[[125 113 116 122 126 135 124 118]
 [126 126 121 128 129 121 134 128]
 [123 116 119 131 126 129 139 124]
 [127 104 123 130 126 120 137 119]
 [119 118 125 130 122 139 127 124]
 [127 124 120 128 126 121 128 131]
 [137 156 144 125 141 129 111 137]]
->
[[127 104 123 130 126 120 137 119]
 [125 113 116 122 126 135 124 118]
 [123 116 119 131 126 129 139 124]
 [119 118 125 130 122 139 127 124]
 [127 124 120 128 126 121 128 131]
 [126 126 121 128 129 121 134 128]
 [137 156 144 125 141 129 111 137]]

[[135 142 119 137 116 135]
 [127 133 137 148 117 155]
 [140 116 142 142 133 120]]
->
[[140 116 142 142 133 120]
 [127 133 137 148 117 155]
 [135 142 119 137 116 135]]

[[122 130 120 143 135 127 121 110 128 129 124 103 122 116 126 120]
 [128 129 138 124 119 127 133 138 133 124 117 133 130 123 122 128]
 [126 123 139 133 124 124 126 127 136 130 127 111 118 134 132 137]
 [125 132 133 135 132 119 123 127 127 128 116 141 130 118 136 126]
 [126 127 109 134 134 126 130 138 126 133 145 142 130 136 124 135]]
->
[[126 123 139 133 124 124 126 127 136 130 127 111 118 134 132 137]
 [126 127 109 134 134 126 130 138 126 133 145 142 130 136 124 135]
 [128 129 138 124 119 127 133 138 133 124 117 133 130 123 122 128]
 [122 130 120 143 135 127 121 110 128 129 124 103 122 116 126 120]
 [125 132 133 135 132 119 123 127 127 128 116 141 130 118 136 126]]

[[122 121 133 130 135 127 112 112 128 145 138 124 113 131]
 [137 126 128 127 128 127 119 121 129 125 123 133 136 133]
 [121 133 134 138 127 123 141 142 131 119 123 132 137 132]
 [127 123 130 126 144 126 118 111 120 150 149 120 105 129]]
->
[[122 121 133 130 135 127 112 112 128 145 138 124 113 131]
 [127 123 130 126 144 126 118 111 120 150 149 120 105 129]
 [137 126 128 127 128 127 119 121 129 125 123 133 136 133]
 [121 133 134 138 127 123 141 142 131 119 123 132 137 132]]

[[130 141]
 [133 124]
 [132 134]
 [145 155]
 [103 100]]
->
[[103 100]
 [133 124]
 [132 134]
 [130 141]
 [145 155]]

[[136 140 144 145 115 117]
 [110 108 136 108 102 142]]
->
[[110 108 136 108 102 142]
 [136 140 144 145 115 117]]

[[123 115 153]
 [131 140 101]
 [126 129  99]]
->
[[123 115 153]
 [126 129  99]
 [131 140 101]]
---
[[127 101 114 100 115 123 102 135 137 146 153 143 116]
 [104 158 151 139 148 149 105 110 153 110 105 148 132]
 [143 147 123 132 139 145 133 104 112 100 158 101 118]]
->
[[143 147 123 132 139 145 133 104 112 100 158 101 118]
 [127 101 114 100 115 123 102 135 137 146 153 143 116]
 [104 158 151 139 148 149 105 110 153 110 105 148 132]]

[[147 121 100 157]
 [119 130 142 111]
 [114 132 147 109]
 [132 123 119 137]
 [123 135 138 119]
 [115 123 146 101]]
->
[[147 121 100 157]
 [132 123 119 137]
 [123 135 138 119]
 [119 130 142 111]
 [115 123 146 101]
 [114 132 147 109]]

[[121 120 126 139 127 146 131 156 137 143 129 129 133 141]
 [132 113 128 149 107 141 119 136 132 141 128 110 122 144]
 [153 112 135 128 144 122 145 124 125 140 133 129 137 112]
 [123 133 128 129 122 113 120 113 108 127 122 137 112 147]
 [133 141 135 111 139 122 129 148 139 116 133 127 147 110]
 [128 117 140 113 109 126 131 148 114 133 136 147 132 135]]
->
[[153 112 135 128 144 122 145 124 125 140 133 129 137 112]
 [133 141 135 111 139 122 129 148 139 116 133 127 147 110]
 [132 113 128 149 107 141 119 136 132 141 128 110 122 144]
 [128 117 140 113 109 126 131 148 114 133 136 147 132 135]
 [123 133 128 129 122 113 120 113 108 127 122 137 112 147]
 [121 120 126 139 127 146 131 156 137 143 129 129 133 141]]

[[103 132]
 [115 143]
 [121 133]
 [126 118]
 [104 132]
 [120 134]
 [102 125]]
->
[[126 118]
 [121 133]
 [120 134]
 [115 143]
 [104 132]
 [103 132]
 [102 125]]

[[137 138 111 146]
 [125 121 101 124]
 [136 137 111 145]]
->
[[137 138 111 146]
 [136 137 111 145]
 [125 121 101 124]]

[[156 125 110]
 [121 126 133]
 [125 118 140]
 [142 140 103]
 [124 117 142]
 [116 128 131]]
->
[[156 125 110]
 [142 140 103]
 [125 118 140]
 [124 117 142]
 [121 126 133]
 [116 128 131]]
